Below is a small trained network, with its code and all its weights. Each question gives an input and a class and asks what happens when units are switched off, that is, made to give their printed mean instead of their output.

import numpy as np


def w(rows, s, z=0):
    codes = np.array(rows[::2]) - 128.0
    scale = np.full(codes.shape[1], s)
    scale[-1] = z or s
    return codes * scale


def norm(h):
    return h / np.sqrt((h * h).mean(-1, keepdims=True) + 1e-5)


def f(y):
    return np.maximum(y, 0)


def log_softmax(a):
    a = a - a.max(-1, keepdims=True)
    return a - np.log(np.exp(a).sum(-1, keepdims=True))


def net(x, mask):
    res = np.array(x, float).reshape(1, 2) / 4 @ E
    u = 0
    for l in range(2):
        y = f(norm(res) @ A[l][:, :-1].T + A[l][:, -1])
        res = res + np.where(mask[u : u + 11], y, B[l][:, -1]) @ B[l][:, :-1]
        u += 11
    return log_softmax(norm(res)[-1] @ U[:, :-1].T + U[:, -1])


A, B = {}, {}
E = w([
[157,92,177,250,86,146,196,141],'x0',
[116,62,76,97,227,221,130,128],'x1',
],0.011)
A[0] = w([
[80,201,147,72,151,116,105,110,168],'L0N0',
[135,205,187,132,75,75,135,105,141],'L0N1',
[190,104,162,166,93,157,179,160,126],'L0N2',
[145,175,158,153,7,63,63,146,82],'L0N3',
[125,51,87,176,161,162,133,189,59],'L0N4',
[143,104,184,173,30,119,102,95,155],'L0N5',
[114,24,109,101,163,213,167,149,2],'L0N6',
[143,169,138,128,60,25,172,120,37],'L0N7',
[163,79,84,112,129,193,152,144,18],'L0N8',
[156,88,124,136,140,132,83,148,62],'L0N9',
[171,83,158,184,84,63,148,159,123],'L0N10',
],0.011,0.0035)
B[0] = w([
[120,82,164,179,78,115,99,154,214],'L0N0',
[139,212,79,212,171,94,227,175,234],'L0N1',
[87,103,163,43,146,62,39,185,197],'L0N2',
[149,218,22,159,95,108,254,195,254],'L0N3',
[176,113,122,63,186,174,102,70,182],'L0N4',
[150,84,102,126,165,71,111,194,215],'L0N5',
[138,204,61,206,130,192,92,108,207],'L0N6',
[121,199,47,134,140,135,164,136,223],'L0N7',
[79,147,88,185,91,157,169,108,170],'L0N8',
[98,89,59,128,65,156,162,120,138],'L0N9',
[116,116,128,116,129,50,99,190,208],'L0N10',
],0.0095,0.012)
A[1] = w([
[119,117,104,167,132,142,148,161,127],'L1N0',
[106,137,172,127,178,103,101,96,82],'L1N1',
[98,66,99,117,116,106,65,152,133],'L1N2',
[100,169,91,71,113,87,73,97,84],'L1N3',
[167,119,162,94,135,167,131,84,89],'L1N4',
[123,93,128,147,166,131,56,173,154],'L1N5',
[73,74,138,116,68,108,91,96,143],'L1N6',
[125,152,153,116,136,189,157,75,54],'L1N7',
[145,9,112,182,176,129,138,138,60],'L1N8',
[142,153,165,143,125,120,122,106,72],'L1N9',
[102,130,153,94,159,61,114,165,252],'L1N10',
],0.013,0.0017)
B[1] = w([
[132,146,127,72,156,79,109,145,246],'L1N0',
[130,169,154,108,155,125,127,157,139],'L1N1',
[103,86,177,134,95,145,180,116,236],'L1N2',
[152,104,158,150,101,81,189,147,196],'L1N3',
[114,164,79,160,107,143,133,165,140],'L1N4',
[154,149,163,111,104,82,137,112,252],'L1N5',
[52,103,83,119,109,130,162,100,169],'L1N6',
[105,145,87,171,140,137,111,104,176],'L1N7',
[192,108,170,106,154,118,92,114,175],'L1N8',
[86,118,132,120,161,118,127,119,128],'L1N9',
[137,148,98,150,143,254,107,67,253],'L1N10',
],0.013,0.0064)
U = w([
[208,70,251,121,160,105,61,138,115],'0',
[61,65,161,112,32,128,177,94,118],'1',
[107,123,38,163,148,216,35,69,179],'2',
[86,172,195,114,123,168,96,150,2],'3',
[131,197,67,157,118,80,154,212,171],'4',
],0.017,0.0073)

Each question gives the input, the list of numbers given to net, and the class t.
The units are the neurons (one row each of A and B). Each row of codes is followed by its name. A weight is (code - 128) times the scale printed after its matrix; where a second scale follows, it is the last column's (A, B and U).
mask holds one flag per neuron, layer by layer. A switched-off neuron (its flag False) gives its mean, the last column of its row in B, instead of its output. The means were averaged over made-up inputs and are rounded, as every weight is.
A unit's drop is (log p(t) with every unit on - log p(t) with that unit switched off) / (log p(t) with every unit on - log p(t) with every unit switched off).
The circuit of an input: a set's keep is (log p(t) with only the set's units on - log p(t) with every unit switched off) / (log p(t) with every unit on - log p(t) with every unit switched off). Starting from the 12 units with the biggest drops (on a tie, the unit counted first), units are removed one at a time, each time the one whose removal leaves the highest keep (on an exact tie, the one counted first), for as long as the keep stays at least 0.8.
circuit, biggest first: the units of the circuit, biggest drop first
k most important neurons: the k neurons with the biggest drops, biggest first
k most important neurons of layer l: the k neurons of layer l with the biggest drops, biggest first
drop of u: that unit's drop, to one decimal
input [-8,7], class 2: circuit, biggest first : L0N3
input [-8,5], class 1: 2 most important neurons of layer 0 : L0N1; L0N3
input [5,4], class 2: 4 most important neurons : L0N6; L0N4; L0N5; L0N0
input [-3,0], class 1: 2 most important neurons : L0N1; L0N3
input [-7,4], class 1: 2 most important neurons : L0N1; L0N3
input [-3,2], class 1: 3 most important neurons : L0N1; L0N3; L0N7
input [4,3], class 0: 4 most important neurons : L0N3; L0N2; L0N7; L0N1
input [3,2], class 0: 2 most important neurons : L0N3; L0N2
input [-5,-1], class 1: 2 most important neurons : L0N3; L0N1
input [-4,2], class 1: 2 most important neurons : L0N1; L0N3
input [0,0], class 0: drop of L0N0 : 0.2
input [-7,2], class 1: drop of L0N3 : 0.2
input [-5,3], class 1: drop of L0N1 : 1.1
input [-6,2], class 1: most important neuron : L0N3
